Both labels of each row
  80  -51  -94 -434  100   43   97   16 -169  -35  -31 -672   77    8  -29   82   15   -5   12    6  192   78 -120  -65   33   88  -34    3  -38   26   94   85   78 -315 -150   28    4 => A, (82)
  15  -10    9 -128 -111  -52  -43 -103   -7   36   37  -56  -42  -36  -72 -113    6   -4   11  -14  -22   78   57  -97  228   37  -12  -21  -90    2  -20    5    2 -121  -11   23 -106 => Z, (80)
 126  -55  -33 -357  -70  -79 -278 -103  -83  -61   88 -335   36   33  -42 -102  -17    2   59 -152   42  -17  -34  -86  103   52   -3  -80   24  125   19  -33  -15 -237  -45  -11   45 => G, (82)
  28    8    2 -239 -173  -50 -103   -1 -133  130    3 -226  -98  -96  -32  -86   73    5    6  -53   22  168   46  -21  266  145  -54 -125 -144   18   21  -25 -112 -298  -78   48 -201 => G, (80)
  18  -51   24 -178 -145  -74  163  -27  -82   25  -11 -303 -177 -122   24 -133   44   -9  -26  -89    2  106   25  -84  410   85  -36    8 -110   30   -2   61  -36 -326  -35   -5 -227 => Z, (80)
   8    1  -63 -185  -30  -53  325   65 -266   63   18 -281   16  -77   23  -33   58    6  -13   51   36  -10  -18   -2   34   80  -25  -53 -126    7   57   17  -36 -217  -87   56  -75 => C, (80)
  -5  -40   21   21  -84 -105  177  -41 -143   83  -40 -102  -25  -27   21 -182   39    3  -33   68  -39  -66   65   14  124   51   -5  -55  -75    0    5  -59  -47 -198  -73    2  -72 => G, (80)
  11   18   15 -126  -89  -41  -39   38  -14   44   41 -106 -115  -43   -2  -61    5  -11  -44   32   16  145   51  -53  230   -7   -3    1 -135  -13  -29   32  -31 -128   -1   23 -149 => Z, (80)
  31  -36  -40 -248  -42  -23  298   52 -118  108   20 -308  -66  -69    6  -65  -39  -24  -38  169   68  142   42  -43  274   44  -43   -3 -238   -2   75   48  -19 -270  -99   -1 -132 => C, (80)
   7 -127  -63 -352  174    1  324    9  -93  -89  -19 -407    9  -55   27  -31  -19  -13   12  154  107   67  -40  -82  247   51   32    1 -104   21   81   41   41 -293  -91   -3    7 => C, (82)
  15  -25  -63 -412    4  -12  -19  -36 -136  -84   43 -403  -16  -44   -1   34  -20    8   34 -116  125  117  -80  -69  136   65   20   16   -7   31   24   66    1 -217  -13    6  -48 => Z, (82)
 -32  -83  -14 -405   27  -23 -163  -64  -24 -132   33 -147  -68  -59    6   15    0   10   71 -260   67  242 -107  -41   36  240    0  -74   42  -26   12   42  -96 -245  -82   36  -54 => G, (82)
  32  -77  -48 -503  -25  -22 -215  -76  -25 -150   33 -329  -55  -53   -7  -10  -26    5   54 -170   58  181 -110 -118  238  149   12  -23   -6   30    9   98  -65 -255  -45    3 -127 => Z, (82)
  19  -28  -21 -204  -58  -46  147    8  -91    6   23 -278  -75  -83   25  -24    5    4  -19    9   24  198   15  -63  232   95  -31    0  -69   10   -9   60  -43 -154  -28    8 -262 => C, (80)
  19  -66   22 -182 -120  -74  -61  -42  -87   78   31 -122  -48  -51  -22 -165   51  -15  -10  -34   14  104   33  -37  257  139  -40  -90 -111   14   39  -23  -85 -215  -67   31 -189 => G, (80)
  30  -61  -66 -474  -23   -8  230   30 -151  -40   76 -527   27  -96   41  -46  -27  -28    6   15  134  100  -42  -96  210   54   14  -33 -146   36   68  100   -4 -270  -55   11  -82 => C, (82)
  20   51   45  -72 -100  -58   70   17  -46  106   -4 -172  -90  -69  -30 -142   38  -12 -212   82   15   86   80  -53  289   25  -61    1 -127   16    5  -24  -40 -160  -44   27 -177 => G, (80)
  10  -56   10   44  -44  -66  348   65 -171  118  -76 -365 -114  -35  -31 -140   77  -19  -74  204   18   46   66  -29  237   17  -52   24  -87   21   17  -39   35 -112  -68   11 -176 => C, (80)
  -8  -88  -49 -330   56   -1  219  -25  -31 -126   22 -305  -24  -65   52   42  -67   -4   11   52   74   70  -64  -70  193   23   28   -1  -41   21   58  127  -10 -190  -29   -1  -24 => C, (82)
  14    3   25  -33  -52  -95  314   61 -186   83  -32 -377  -42  -83  -44  -86   71  -29  -37  158   34   -4  -21  -51  200   38  -79   46 -133   41   17  -11  -29 -136  -83   16 -215 => C, (80)
  30  -24  -45 -239  -22  -59  348   56 -239  101  -49 -557  -52 -102  -91  -53   85  -20  -39  129   88  115  -36  -34  232  156  -81  -11 -188   35   67    2  -35 -279 -139   49 -172 => A, (80)
 -11  -66  -16 -264  -95  -51  225  -29  -72  -20    6 -284 -159 -115   15 -108   21  -13  -41  106   26  172   78  -91  409   65  -13  -10 -166    1   24   19  -27 -247  -44   17 -190 => Z, (80)
   8  -53   -2 -409 -113  -24 -190  -62  -70  -58   81 -300  -12  -22   28  -64  -10    2   63 -177   33   38  -39  -98  203   80   29  -31  -14   47   13   61  -48 -156   66    9  -71 => Z, (82)
  15  -97  -57 -468    7  -43  102  -63  -71 -144   40 -361   49  -48   52  -19   -7  -18   44    7   90   27  -20  -78  218   59   44  -35  -77  -80   51   78   28 -275  -42  -45    2 => C, (82)
-125 -117  -68 -474  -62   -2 -100  -62   71 -193  118 -106   17  -80   71  -35 -113    8   69  -63   53   56   -2  -88  191   10   64   -7  -40  -17  -14  129   10 -230   19  -33   25 => Z, (82)
  36    5    0 -305  -60  -38 -139  -60  -98   -5   -1 -250   19  -51   28  -22  -29  -44   61 -210   23   21  -62  -26   -4  143   15 -134   -7  -13   16    3  -88 -167  -32   33  -26 => G, (82)
  17  -30  -30 -490  -46  -39 -213  -96 -135 -103   56 -392    6  -41   40  -42   12    8   75 -276   31   82 -135  -70   63  196  -25  -70   51   52    7   29 -102 -226  -46   24  -58 => G, (82)
  37  -69  -11 -379  -52   -7  -80  -45  -25 -112   55 -421   44  -28   29    1  -33   18   22 -220   59    3  -53  -47  121   38   45   13   20   70   -6   42   17 -164  -30  -16   22 => Z, (82)
  16 -100  -38 -366   12  -10 -141  -73  -12 -128   -8 -323  -44   -1  -35  -21    1   42   14  -79   97  178  -58  -93  292  108  -11   40   30   18  -11   71  -25 -276  -79    2  -93 => Z, (82)
  16  -17  -17 -143  -46  -63  173   -5 -162   70  -32 -293  -61  -40  -20  -93   68   13  -11   92    7   87   27  -27  195   67  -14  -15 -104   39   27  -37  -37 -147  -96   29 -128 => G, (80)
  15 -108  -67 -531   -4  -33   50  -90  -59 -225   17 -439  -60 -137   83  -27  -30    6   47 -174   49   94 -112 -106  238  166   62  -31   -4   -5   56  105  -54 -246  -34   18  -58 => Z, (82)
  11  -15  -27 -287  -35  -22  276   62  -92   45   49 -354  -64  -66   35  -76  -20   -4  -45  176   75  120   49  -77  285  -23  -10   23 -214   12   29   78   24 -244  -91  -31  -75 => C, (80)
  52  -13  -19 -265  -49  -43  314   40 -137   44   17 -359  -91  -72   78  -84   27  -25  -50  158   58  124   40 -111  344   32  -43   33 -198   19   48   46  -20 -316  -92   27 -146 => C, (80)
  -6 -105  -38 -490  -42  -13 -315 -114  104 -165   87 -139  -75  -51   26  -60  -35   10   55 -188   56  181  -35  -97  288   98   45    6   26  -28  -83  103   -9 -192   23   -6  -71 => Z, (82)
 -20   -1  -46 -280 -100  -41  222    5 -145   56    3 -351  -98 -110   19  -44   54   12  -24   23    1  154  -30  -43  263  109  -44  -15 -203   18   44   45  -86 -247  -73   29 -233 => C, (80)
   1    9  -82 -333  -85  -18  246   70 -101   61  110 -389   16  -95   73   25  -29  -29    2   34   34   84   20  -59  185  -38   -5    0 -214   48  175   78    7 -148  -57   68  -89 => C, (80)

Two labels a row
  79  -60  280  -60   -3  -17   53    6   95 -170   15   35   21  -13  -93   51  -22   37   39 -113  -13 -107 -232  -21   55  -47  111 -200  -91   96   26   75 -105  -13   -9  -29   29 => Y, j283
 147  109  -28   41   34  -62   31   14  -19 -353  146   88  143   65   46 -152   83  155   27  -42   -6  219 -225  -81  -61  -12  -38   51   70  -27   38  139   64  112   56  -32   79 => N, j849
 108   -8   47  -23   76  -34   -9   17  123 -225   48   21  251   34  113   94   18   38  -72 -117  -12  143 -247 -122   -1  -29 -239  -31  -15  -73   84  187  -15  -38  171  -69   23 => N, J29
  19   53  212  -22   42  -39   67   60  293 -564  102   60   66   -2  -49   23 -127   77 -194  -93   83  239 -359   -6  -77 -134  -33 -233 -138   23   68  -82  -44   -3 -177   39   -4 => V, J29
  51    3  146   21 -114  116  -18   78   24 -510   77   62  -71   48  -76   81  -97   21  -83 -256   88  184 -293   29  -45  -39  -55  -72   29  -23   44  -46  -64  -34  -67   -1   50 => V, J29
 -87 -110  204   86   -6 -140   13  -40   36  -82   49  -11  -13 -124 -239  137  -51   51  -31  -41  -18  -87   52  106   26   31   98 -171  -36   -2 -103 -120 -135   15 -155   56   67 => D, j283
  10   12  270    3  -67  -48   49   71  -50 -187   55   20  -68  -47  -13  111    2 -109 -112  -55   49   93 -311  -33   34  -50  -66   56  109   67   26   63  -80  -39   36   51   39 => N, j283
 -54    1  243  -40  136   76  -31   29  189 -199  102    9  -25 -203  -30   55  -91   41 -105  -64  -21   93 -188  -35   18    0  -28 -214  -67  -60   26  -14  -65   58  -86   78   67 => V, J29
  52    9  199  -12 -115  -72   27  -38    7 -345  145   67  -23   20 -153  130  -78  105  -45 -107  142   70 -303   32  -65 -119   54  -93   89   95   33 -135 -100  -19  -95   14  -12 => V, J29
  52   59  188   81   69 -166   61  -61 -192  -43  152  120  152   37  -17  -38  128   66    2  -96  -19   93 -327 -229   46  -51   13  137  128   85   32  -33  -18  -11  -51  -32   74 => Y, J763
  53  -24   75    7  -31  -58   51   28   12 -246   20    6   79 -159   -8  -12  -85   31  -65   10   17  106 -351  -17   31  -13   10  -92  -35   85   -5   11   16   57  -65   46  -15 => V, j283
 169  -39   31   65   10 -109  154  123  -50 -238   54   10   55   57   79   -9  -14   33   79  -52   15  182 -120  -14  -14  -12  -28    1 -148  -59   13  100   58   39    7   12  -29 => Y, j283
  15  -59  217  -25   32  -75   56   12 -133  178  145   28   59  -99 -111   -5 -133   76   49  -25  -57   52 -166  -60  114  -27  -26 -187  -91    6  -67  256  -49    3  117  -50   61 => Y, J29
-109  -66  279    4    3 -150   93    1  -88 -152  161   94   13 -193 -231   69  -60   -3  -43  -36   92   -6  -51   34   60  -87  173 -218  -36 -222   45 -123 -102  -45 -210  101   43 => D, J763
 166   25  146   84   32   21   45   54 -130 -290  162   16   40   52   76   48  -32  132   16 -114  -36  199 -366 -198   14  -41  -39   59   53   26   53   73  107  -12 -151  127   10 => N, j849
  72   10   -7    7  -61  -72   50  -27  123 -564  222   -1  -39   79  -91   25  -30   29  -57 -144  -16  128 -217  -33   21  -14    2   34   13   40  116   28  -16    4  -64   -4   29 => V, J29
 177   99  -45    7  -14   13  -22   30  201 -407   91    9  157   85   48  -37  -35  110  -10 -106   99  327 -203  -54  -61  -18  -92   -8  -49 -114   73   58   12  -18  107  -52   45 => N, j849
 102  -39 -125  -67  -15   17   -4  -92  166 -295  -60 -111  -26  186   14   41  -27   31  -39  -91   -5   -5 -190  -48  -88  -44  -30   63  -41   86   66  -79  -32  -34 -188  -17  -86 => V, j283
 -41    6  -30   12   94   53  -41    3  251 -463  -49  -49   38  -42    9  -15 -167  100 -165  -26  -49  119 -144  -25  -73  -57  -43 -262  -87  -85   -2  114  -70   35  -25   71   18 => V, J29
   1  -56   53   11  -83    8   21   78  -48  269   39   30  123   39   50  -87  -28 -220   41    7   25   64  -59   -2   57  -42  -21  -57   79   15   22   51  -17   37  107    3    3 => Y, j283
  -1 -131  224   -8  -91 -105   70   -6  -71  106    5   -1   -8  -19 -100   10   55  105    2 -107  -21   46 -326 -196   61 -114   -3  -42 -159   96  -23   86  -45   32 -114  -14   76 => Y, J763
  83 -283  165   78 -141  -80  101   13 -170 -128   29  -31  102    6  -98  -44  -23   31  238  -33   -4  201 -101 -174   57 -106   38 -149  -27   31   -1   16   40    0 -348   18  -29 => Y, J29
  59 -190  282   34 -175   98   93  -12  -83 -172   -2   -8 -103  -33 -157   85  -58   80   48  -56  -69   12 -149   -6   50  -47  107  -89   60   36   23   80 -130    3  -91   29   24 => D, j283
  31  -26   73   13   54  -48  116   38   64 -122  -16  -67   14  -26  -85   -3  -98   47   -8    3   -1   56 -144   -1   19  -57   32 -152  -65 -126  -24  -28  -24  -13 -141   18  -16 => D, J29
  91  109  357  -20  206 -163   73  -39  202 -332  225  117   90  -79 -123  170  -92   35 -177 -150   45   59 -276   79   62 -105   30 -212  -72   47   75  -15  -61   19 -225   88  -29 => D, J29
  -1  -10  264   51  109 -118   45  -59   87   84  184   72   31  -94 -232   16 -146   -2   -2  160   29   35  -64   68  125  -72  116 -411 -156  -26   47 -128  -35   53 -264   55   39 => D, j849

Both labels of each row
  67   -2  119 -115  -43   45  148  -71    4  -62 -103  -30  -24   19  -15   93   18  -14   63  -29  -66  -69  -45  -53  126  -99  -74  -46   -6  -20 -118 -182   85   38   12   41  -51 => J661, H
 -23   55   58  -92   33  -11   48  102   12  -98  148  -37   33  -58   18   -5   -1 -173   53   13  -70   36  -13   29  -28  -91  -50   66  -35   38  -53  -93   57  201  -63  145  198 => j680, M
  -3   99   42   34   -9  -52  -21   77  -44  -54   81   12   56   16  -48   74  -38  -77   56 -169   38 -144   -3   72   96 -113  -94   -1   22  -59   -6 -265  106  147    1   18   36 => j357, M
 -83   13   21   38  -37  -49  -57   43  -31  -37   -2   -6   17    1  -49   21  -30   32   94 -182   93 -195    8   48  120 -172  -96   -5   21  -40  -21 -231  138   57  -12  -52  -66 => j357, M
 129   34    2   69  -47    4   77 -169  -12  -14   14   -7   11   16  -43  143   -6   26  -90  -89   27  -70   -3   37   62    5  -66  -32  -10  -78  -50  -83   23  -54  124  -85   20 => j357, H
